cols: R B D Q Y
zoluz: [127 121 121 127 133]
fek: [113 172  84 144  76]
Tufak: [127 126 129 131 131]
Zitun: [120 174 120 124 120]
zufa: [134 130 133 127 127]
befek: [ 64 134  64  64 138]
nog: [121 174  81 144  66]
fusi: [127 203  49 129  71]
Sako: [116 139 123 125 121]
where: [66] : nog, 4
where: [130] : zufa, 1
howmany Zitun: [120] : 3
places Tufak: [126] : 1
places befek: [64] : 0 2 3

cols: N G L P E V W H M
kopa: [ 70 107  94 152  84 154 167  72 138]
Lezeg: [125 171 126 146 179  83 123 125 122]
Sekas: [ 98  99 114 103 101 146 178 100 158]
Vasug: [148 136  84 116 176 152 137  75 119]
Bag: [115  75 119  99  90 105 176 109 154]
sode: [ 86 142 104 184 141 105  67  47 133]
Neb: [182  98  78  71 174 144 167  77 110]
boko: [155 111 140 100 129 100 168 127 140]
lav: [179 144 135 121 189  69 106 104 111]
vob: [ 54 153  99 142 130 131 174 146 140]
bol: [ 76 126 102 166 112 109 111 127 131]
gopa: [124 161 102 180 198  64  34  56  95]
where: [77] : Neb, 7
where: [130] : vob, 4
col: [ 99 136  75 142  98 111 144 153 126 161] : G
miss bol: [109 112 102 111 131  76 127 166] : [126]
col: [140 111 140 131  95] : M

cols: Z F C K A S U T X J
tiz: [219 117 104 107  98  60 133 116 181 111]
Ros: [124 111 148 111  59 144 120 142 123 128]
gubo: [111 111 148 111 113 104 175 116 113 113]
rer: [ 78 111 148 111  59 144 120 142 123 110]
howmany gubo: [112] : 0
where: [107] : tiz, 3

cols: Medom rerim gumi tafi
pakez: [150 169 122 168]
medi: [150 169 210 176]
mabe: [135 128 115 135]
suda: [115 144 117 122]
fazis: [149 180 219 183]
zol: [133 117 131 120]
Nera: [149 165 196 189]
Bos: [147 187 219 186]
col: [210 115 117 219 131 196] : gumi
where: [176] : medi, 3
miss pakez: [122 150 168] : [169]

cols: Pofit Meviv lek benaf rubi
Tamud: [187 131 187 187 187]
Vuli: [ 75 210 110 171  94]
teza: [177 191  76  76  60]
mavap: [ 32 192 184 142  33]
places Tamud: [187] : 0 2 3 4
places mavap: [32] : 0
col: [ 75 177] : Pofit
col: [ 76 142] : benaf
howmany teza: [76] : 2
howmany Tamud: [187] : 4
miss mavap: [ 32 184 142 192] : [33]

cols: Surek rebe lenir fep vobu piz
sefir: [135 157 145 145 138 157]
Kat: [157 144 104 155  28 169]
nilep: [153 111  98 157  43 167]
col: [138  28] : vobu
howmany sefir: [144] : 0

cols: lafed parek mes godan dupif
buk: [ 48 162 119 134  74]
Guv: [ 31 141 123 128  85]
dag: [ 28  68 136 119 146]
tival: [ 96 127 128 127 123]
savup: [140  95 136 118 161]
fud: [ 27  71 136 107 143]
gana: [142  95 135 135 160]
zoreg: [110 193 115 146  68]
Fam: [146  68 136 106 146]
Netin: [111 192 115 147  68]
Lol: [105  68 136 106 125]
howmany Fam: [106] : 1
col: [141  68 127  95  71  95 193  68 192] : parek
places gana: [95] : 1
col: [140  27 142 110 146] : lafed

cols: Vofat noz Getiz Neza mobaz
nuka: [166  54 166 116 108]
Sezo: [ 94 164  91 129 157]
vod: [142 180 116  68 179]
ludol: [166  54 166 113 176]
bega: [187 102 154 128  69]
where: [69] : bega, 4
miss vod: [180 179 142  68] : [116]
where: [94] : Sezo, 0

cols: Gido lazi reler lig gilin Numov dig Sise Dapun mokuf
zibef: [153 143 163 128 134 119 122 145 121 128]
Viver: [146 118  84 130 129 146 116 141 132 130]
zuzeg: [141  98 120 132 124 114 112 141 126 131]
Vuvif: [137 138 230 124 135 126 129 138 131 127]
meku: [141 135 115 139 139 139 139 141 141 138]
tozi: [ 97 122 115 123 127  99 124 137 124 135]
Luse: [103 135 139 125 133  82 104 115 130 123]
som: [129 132 144 135 126 157 152 134 122 129]
neta: [139 121  99 139 136 104 119 137 119 122]
where: [144] : som, 2
places meku: [139] : 3 4 5 6

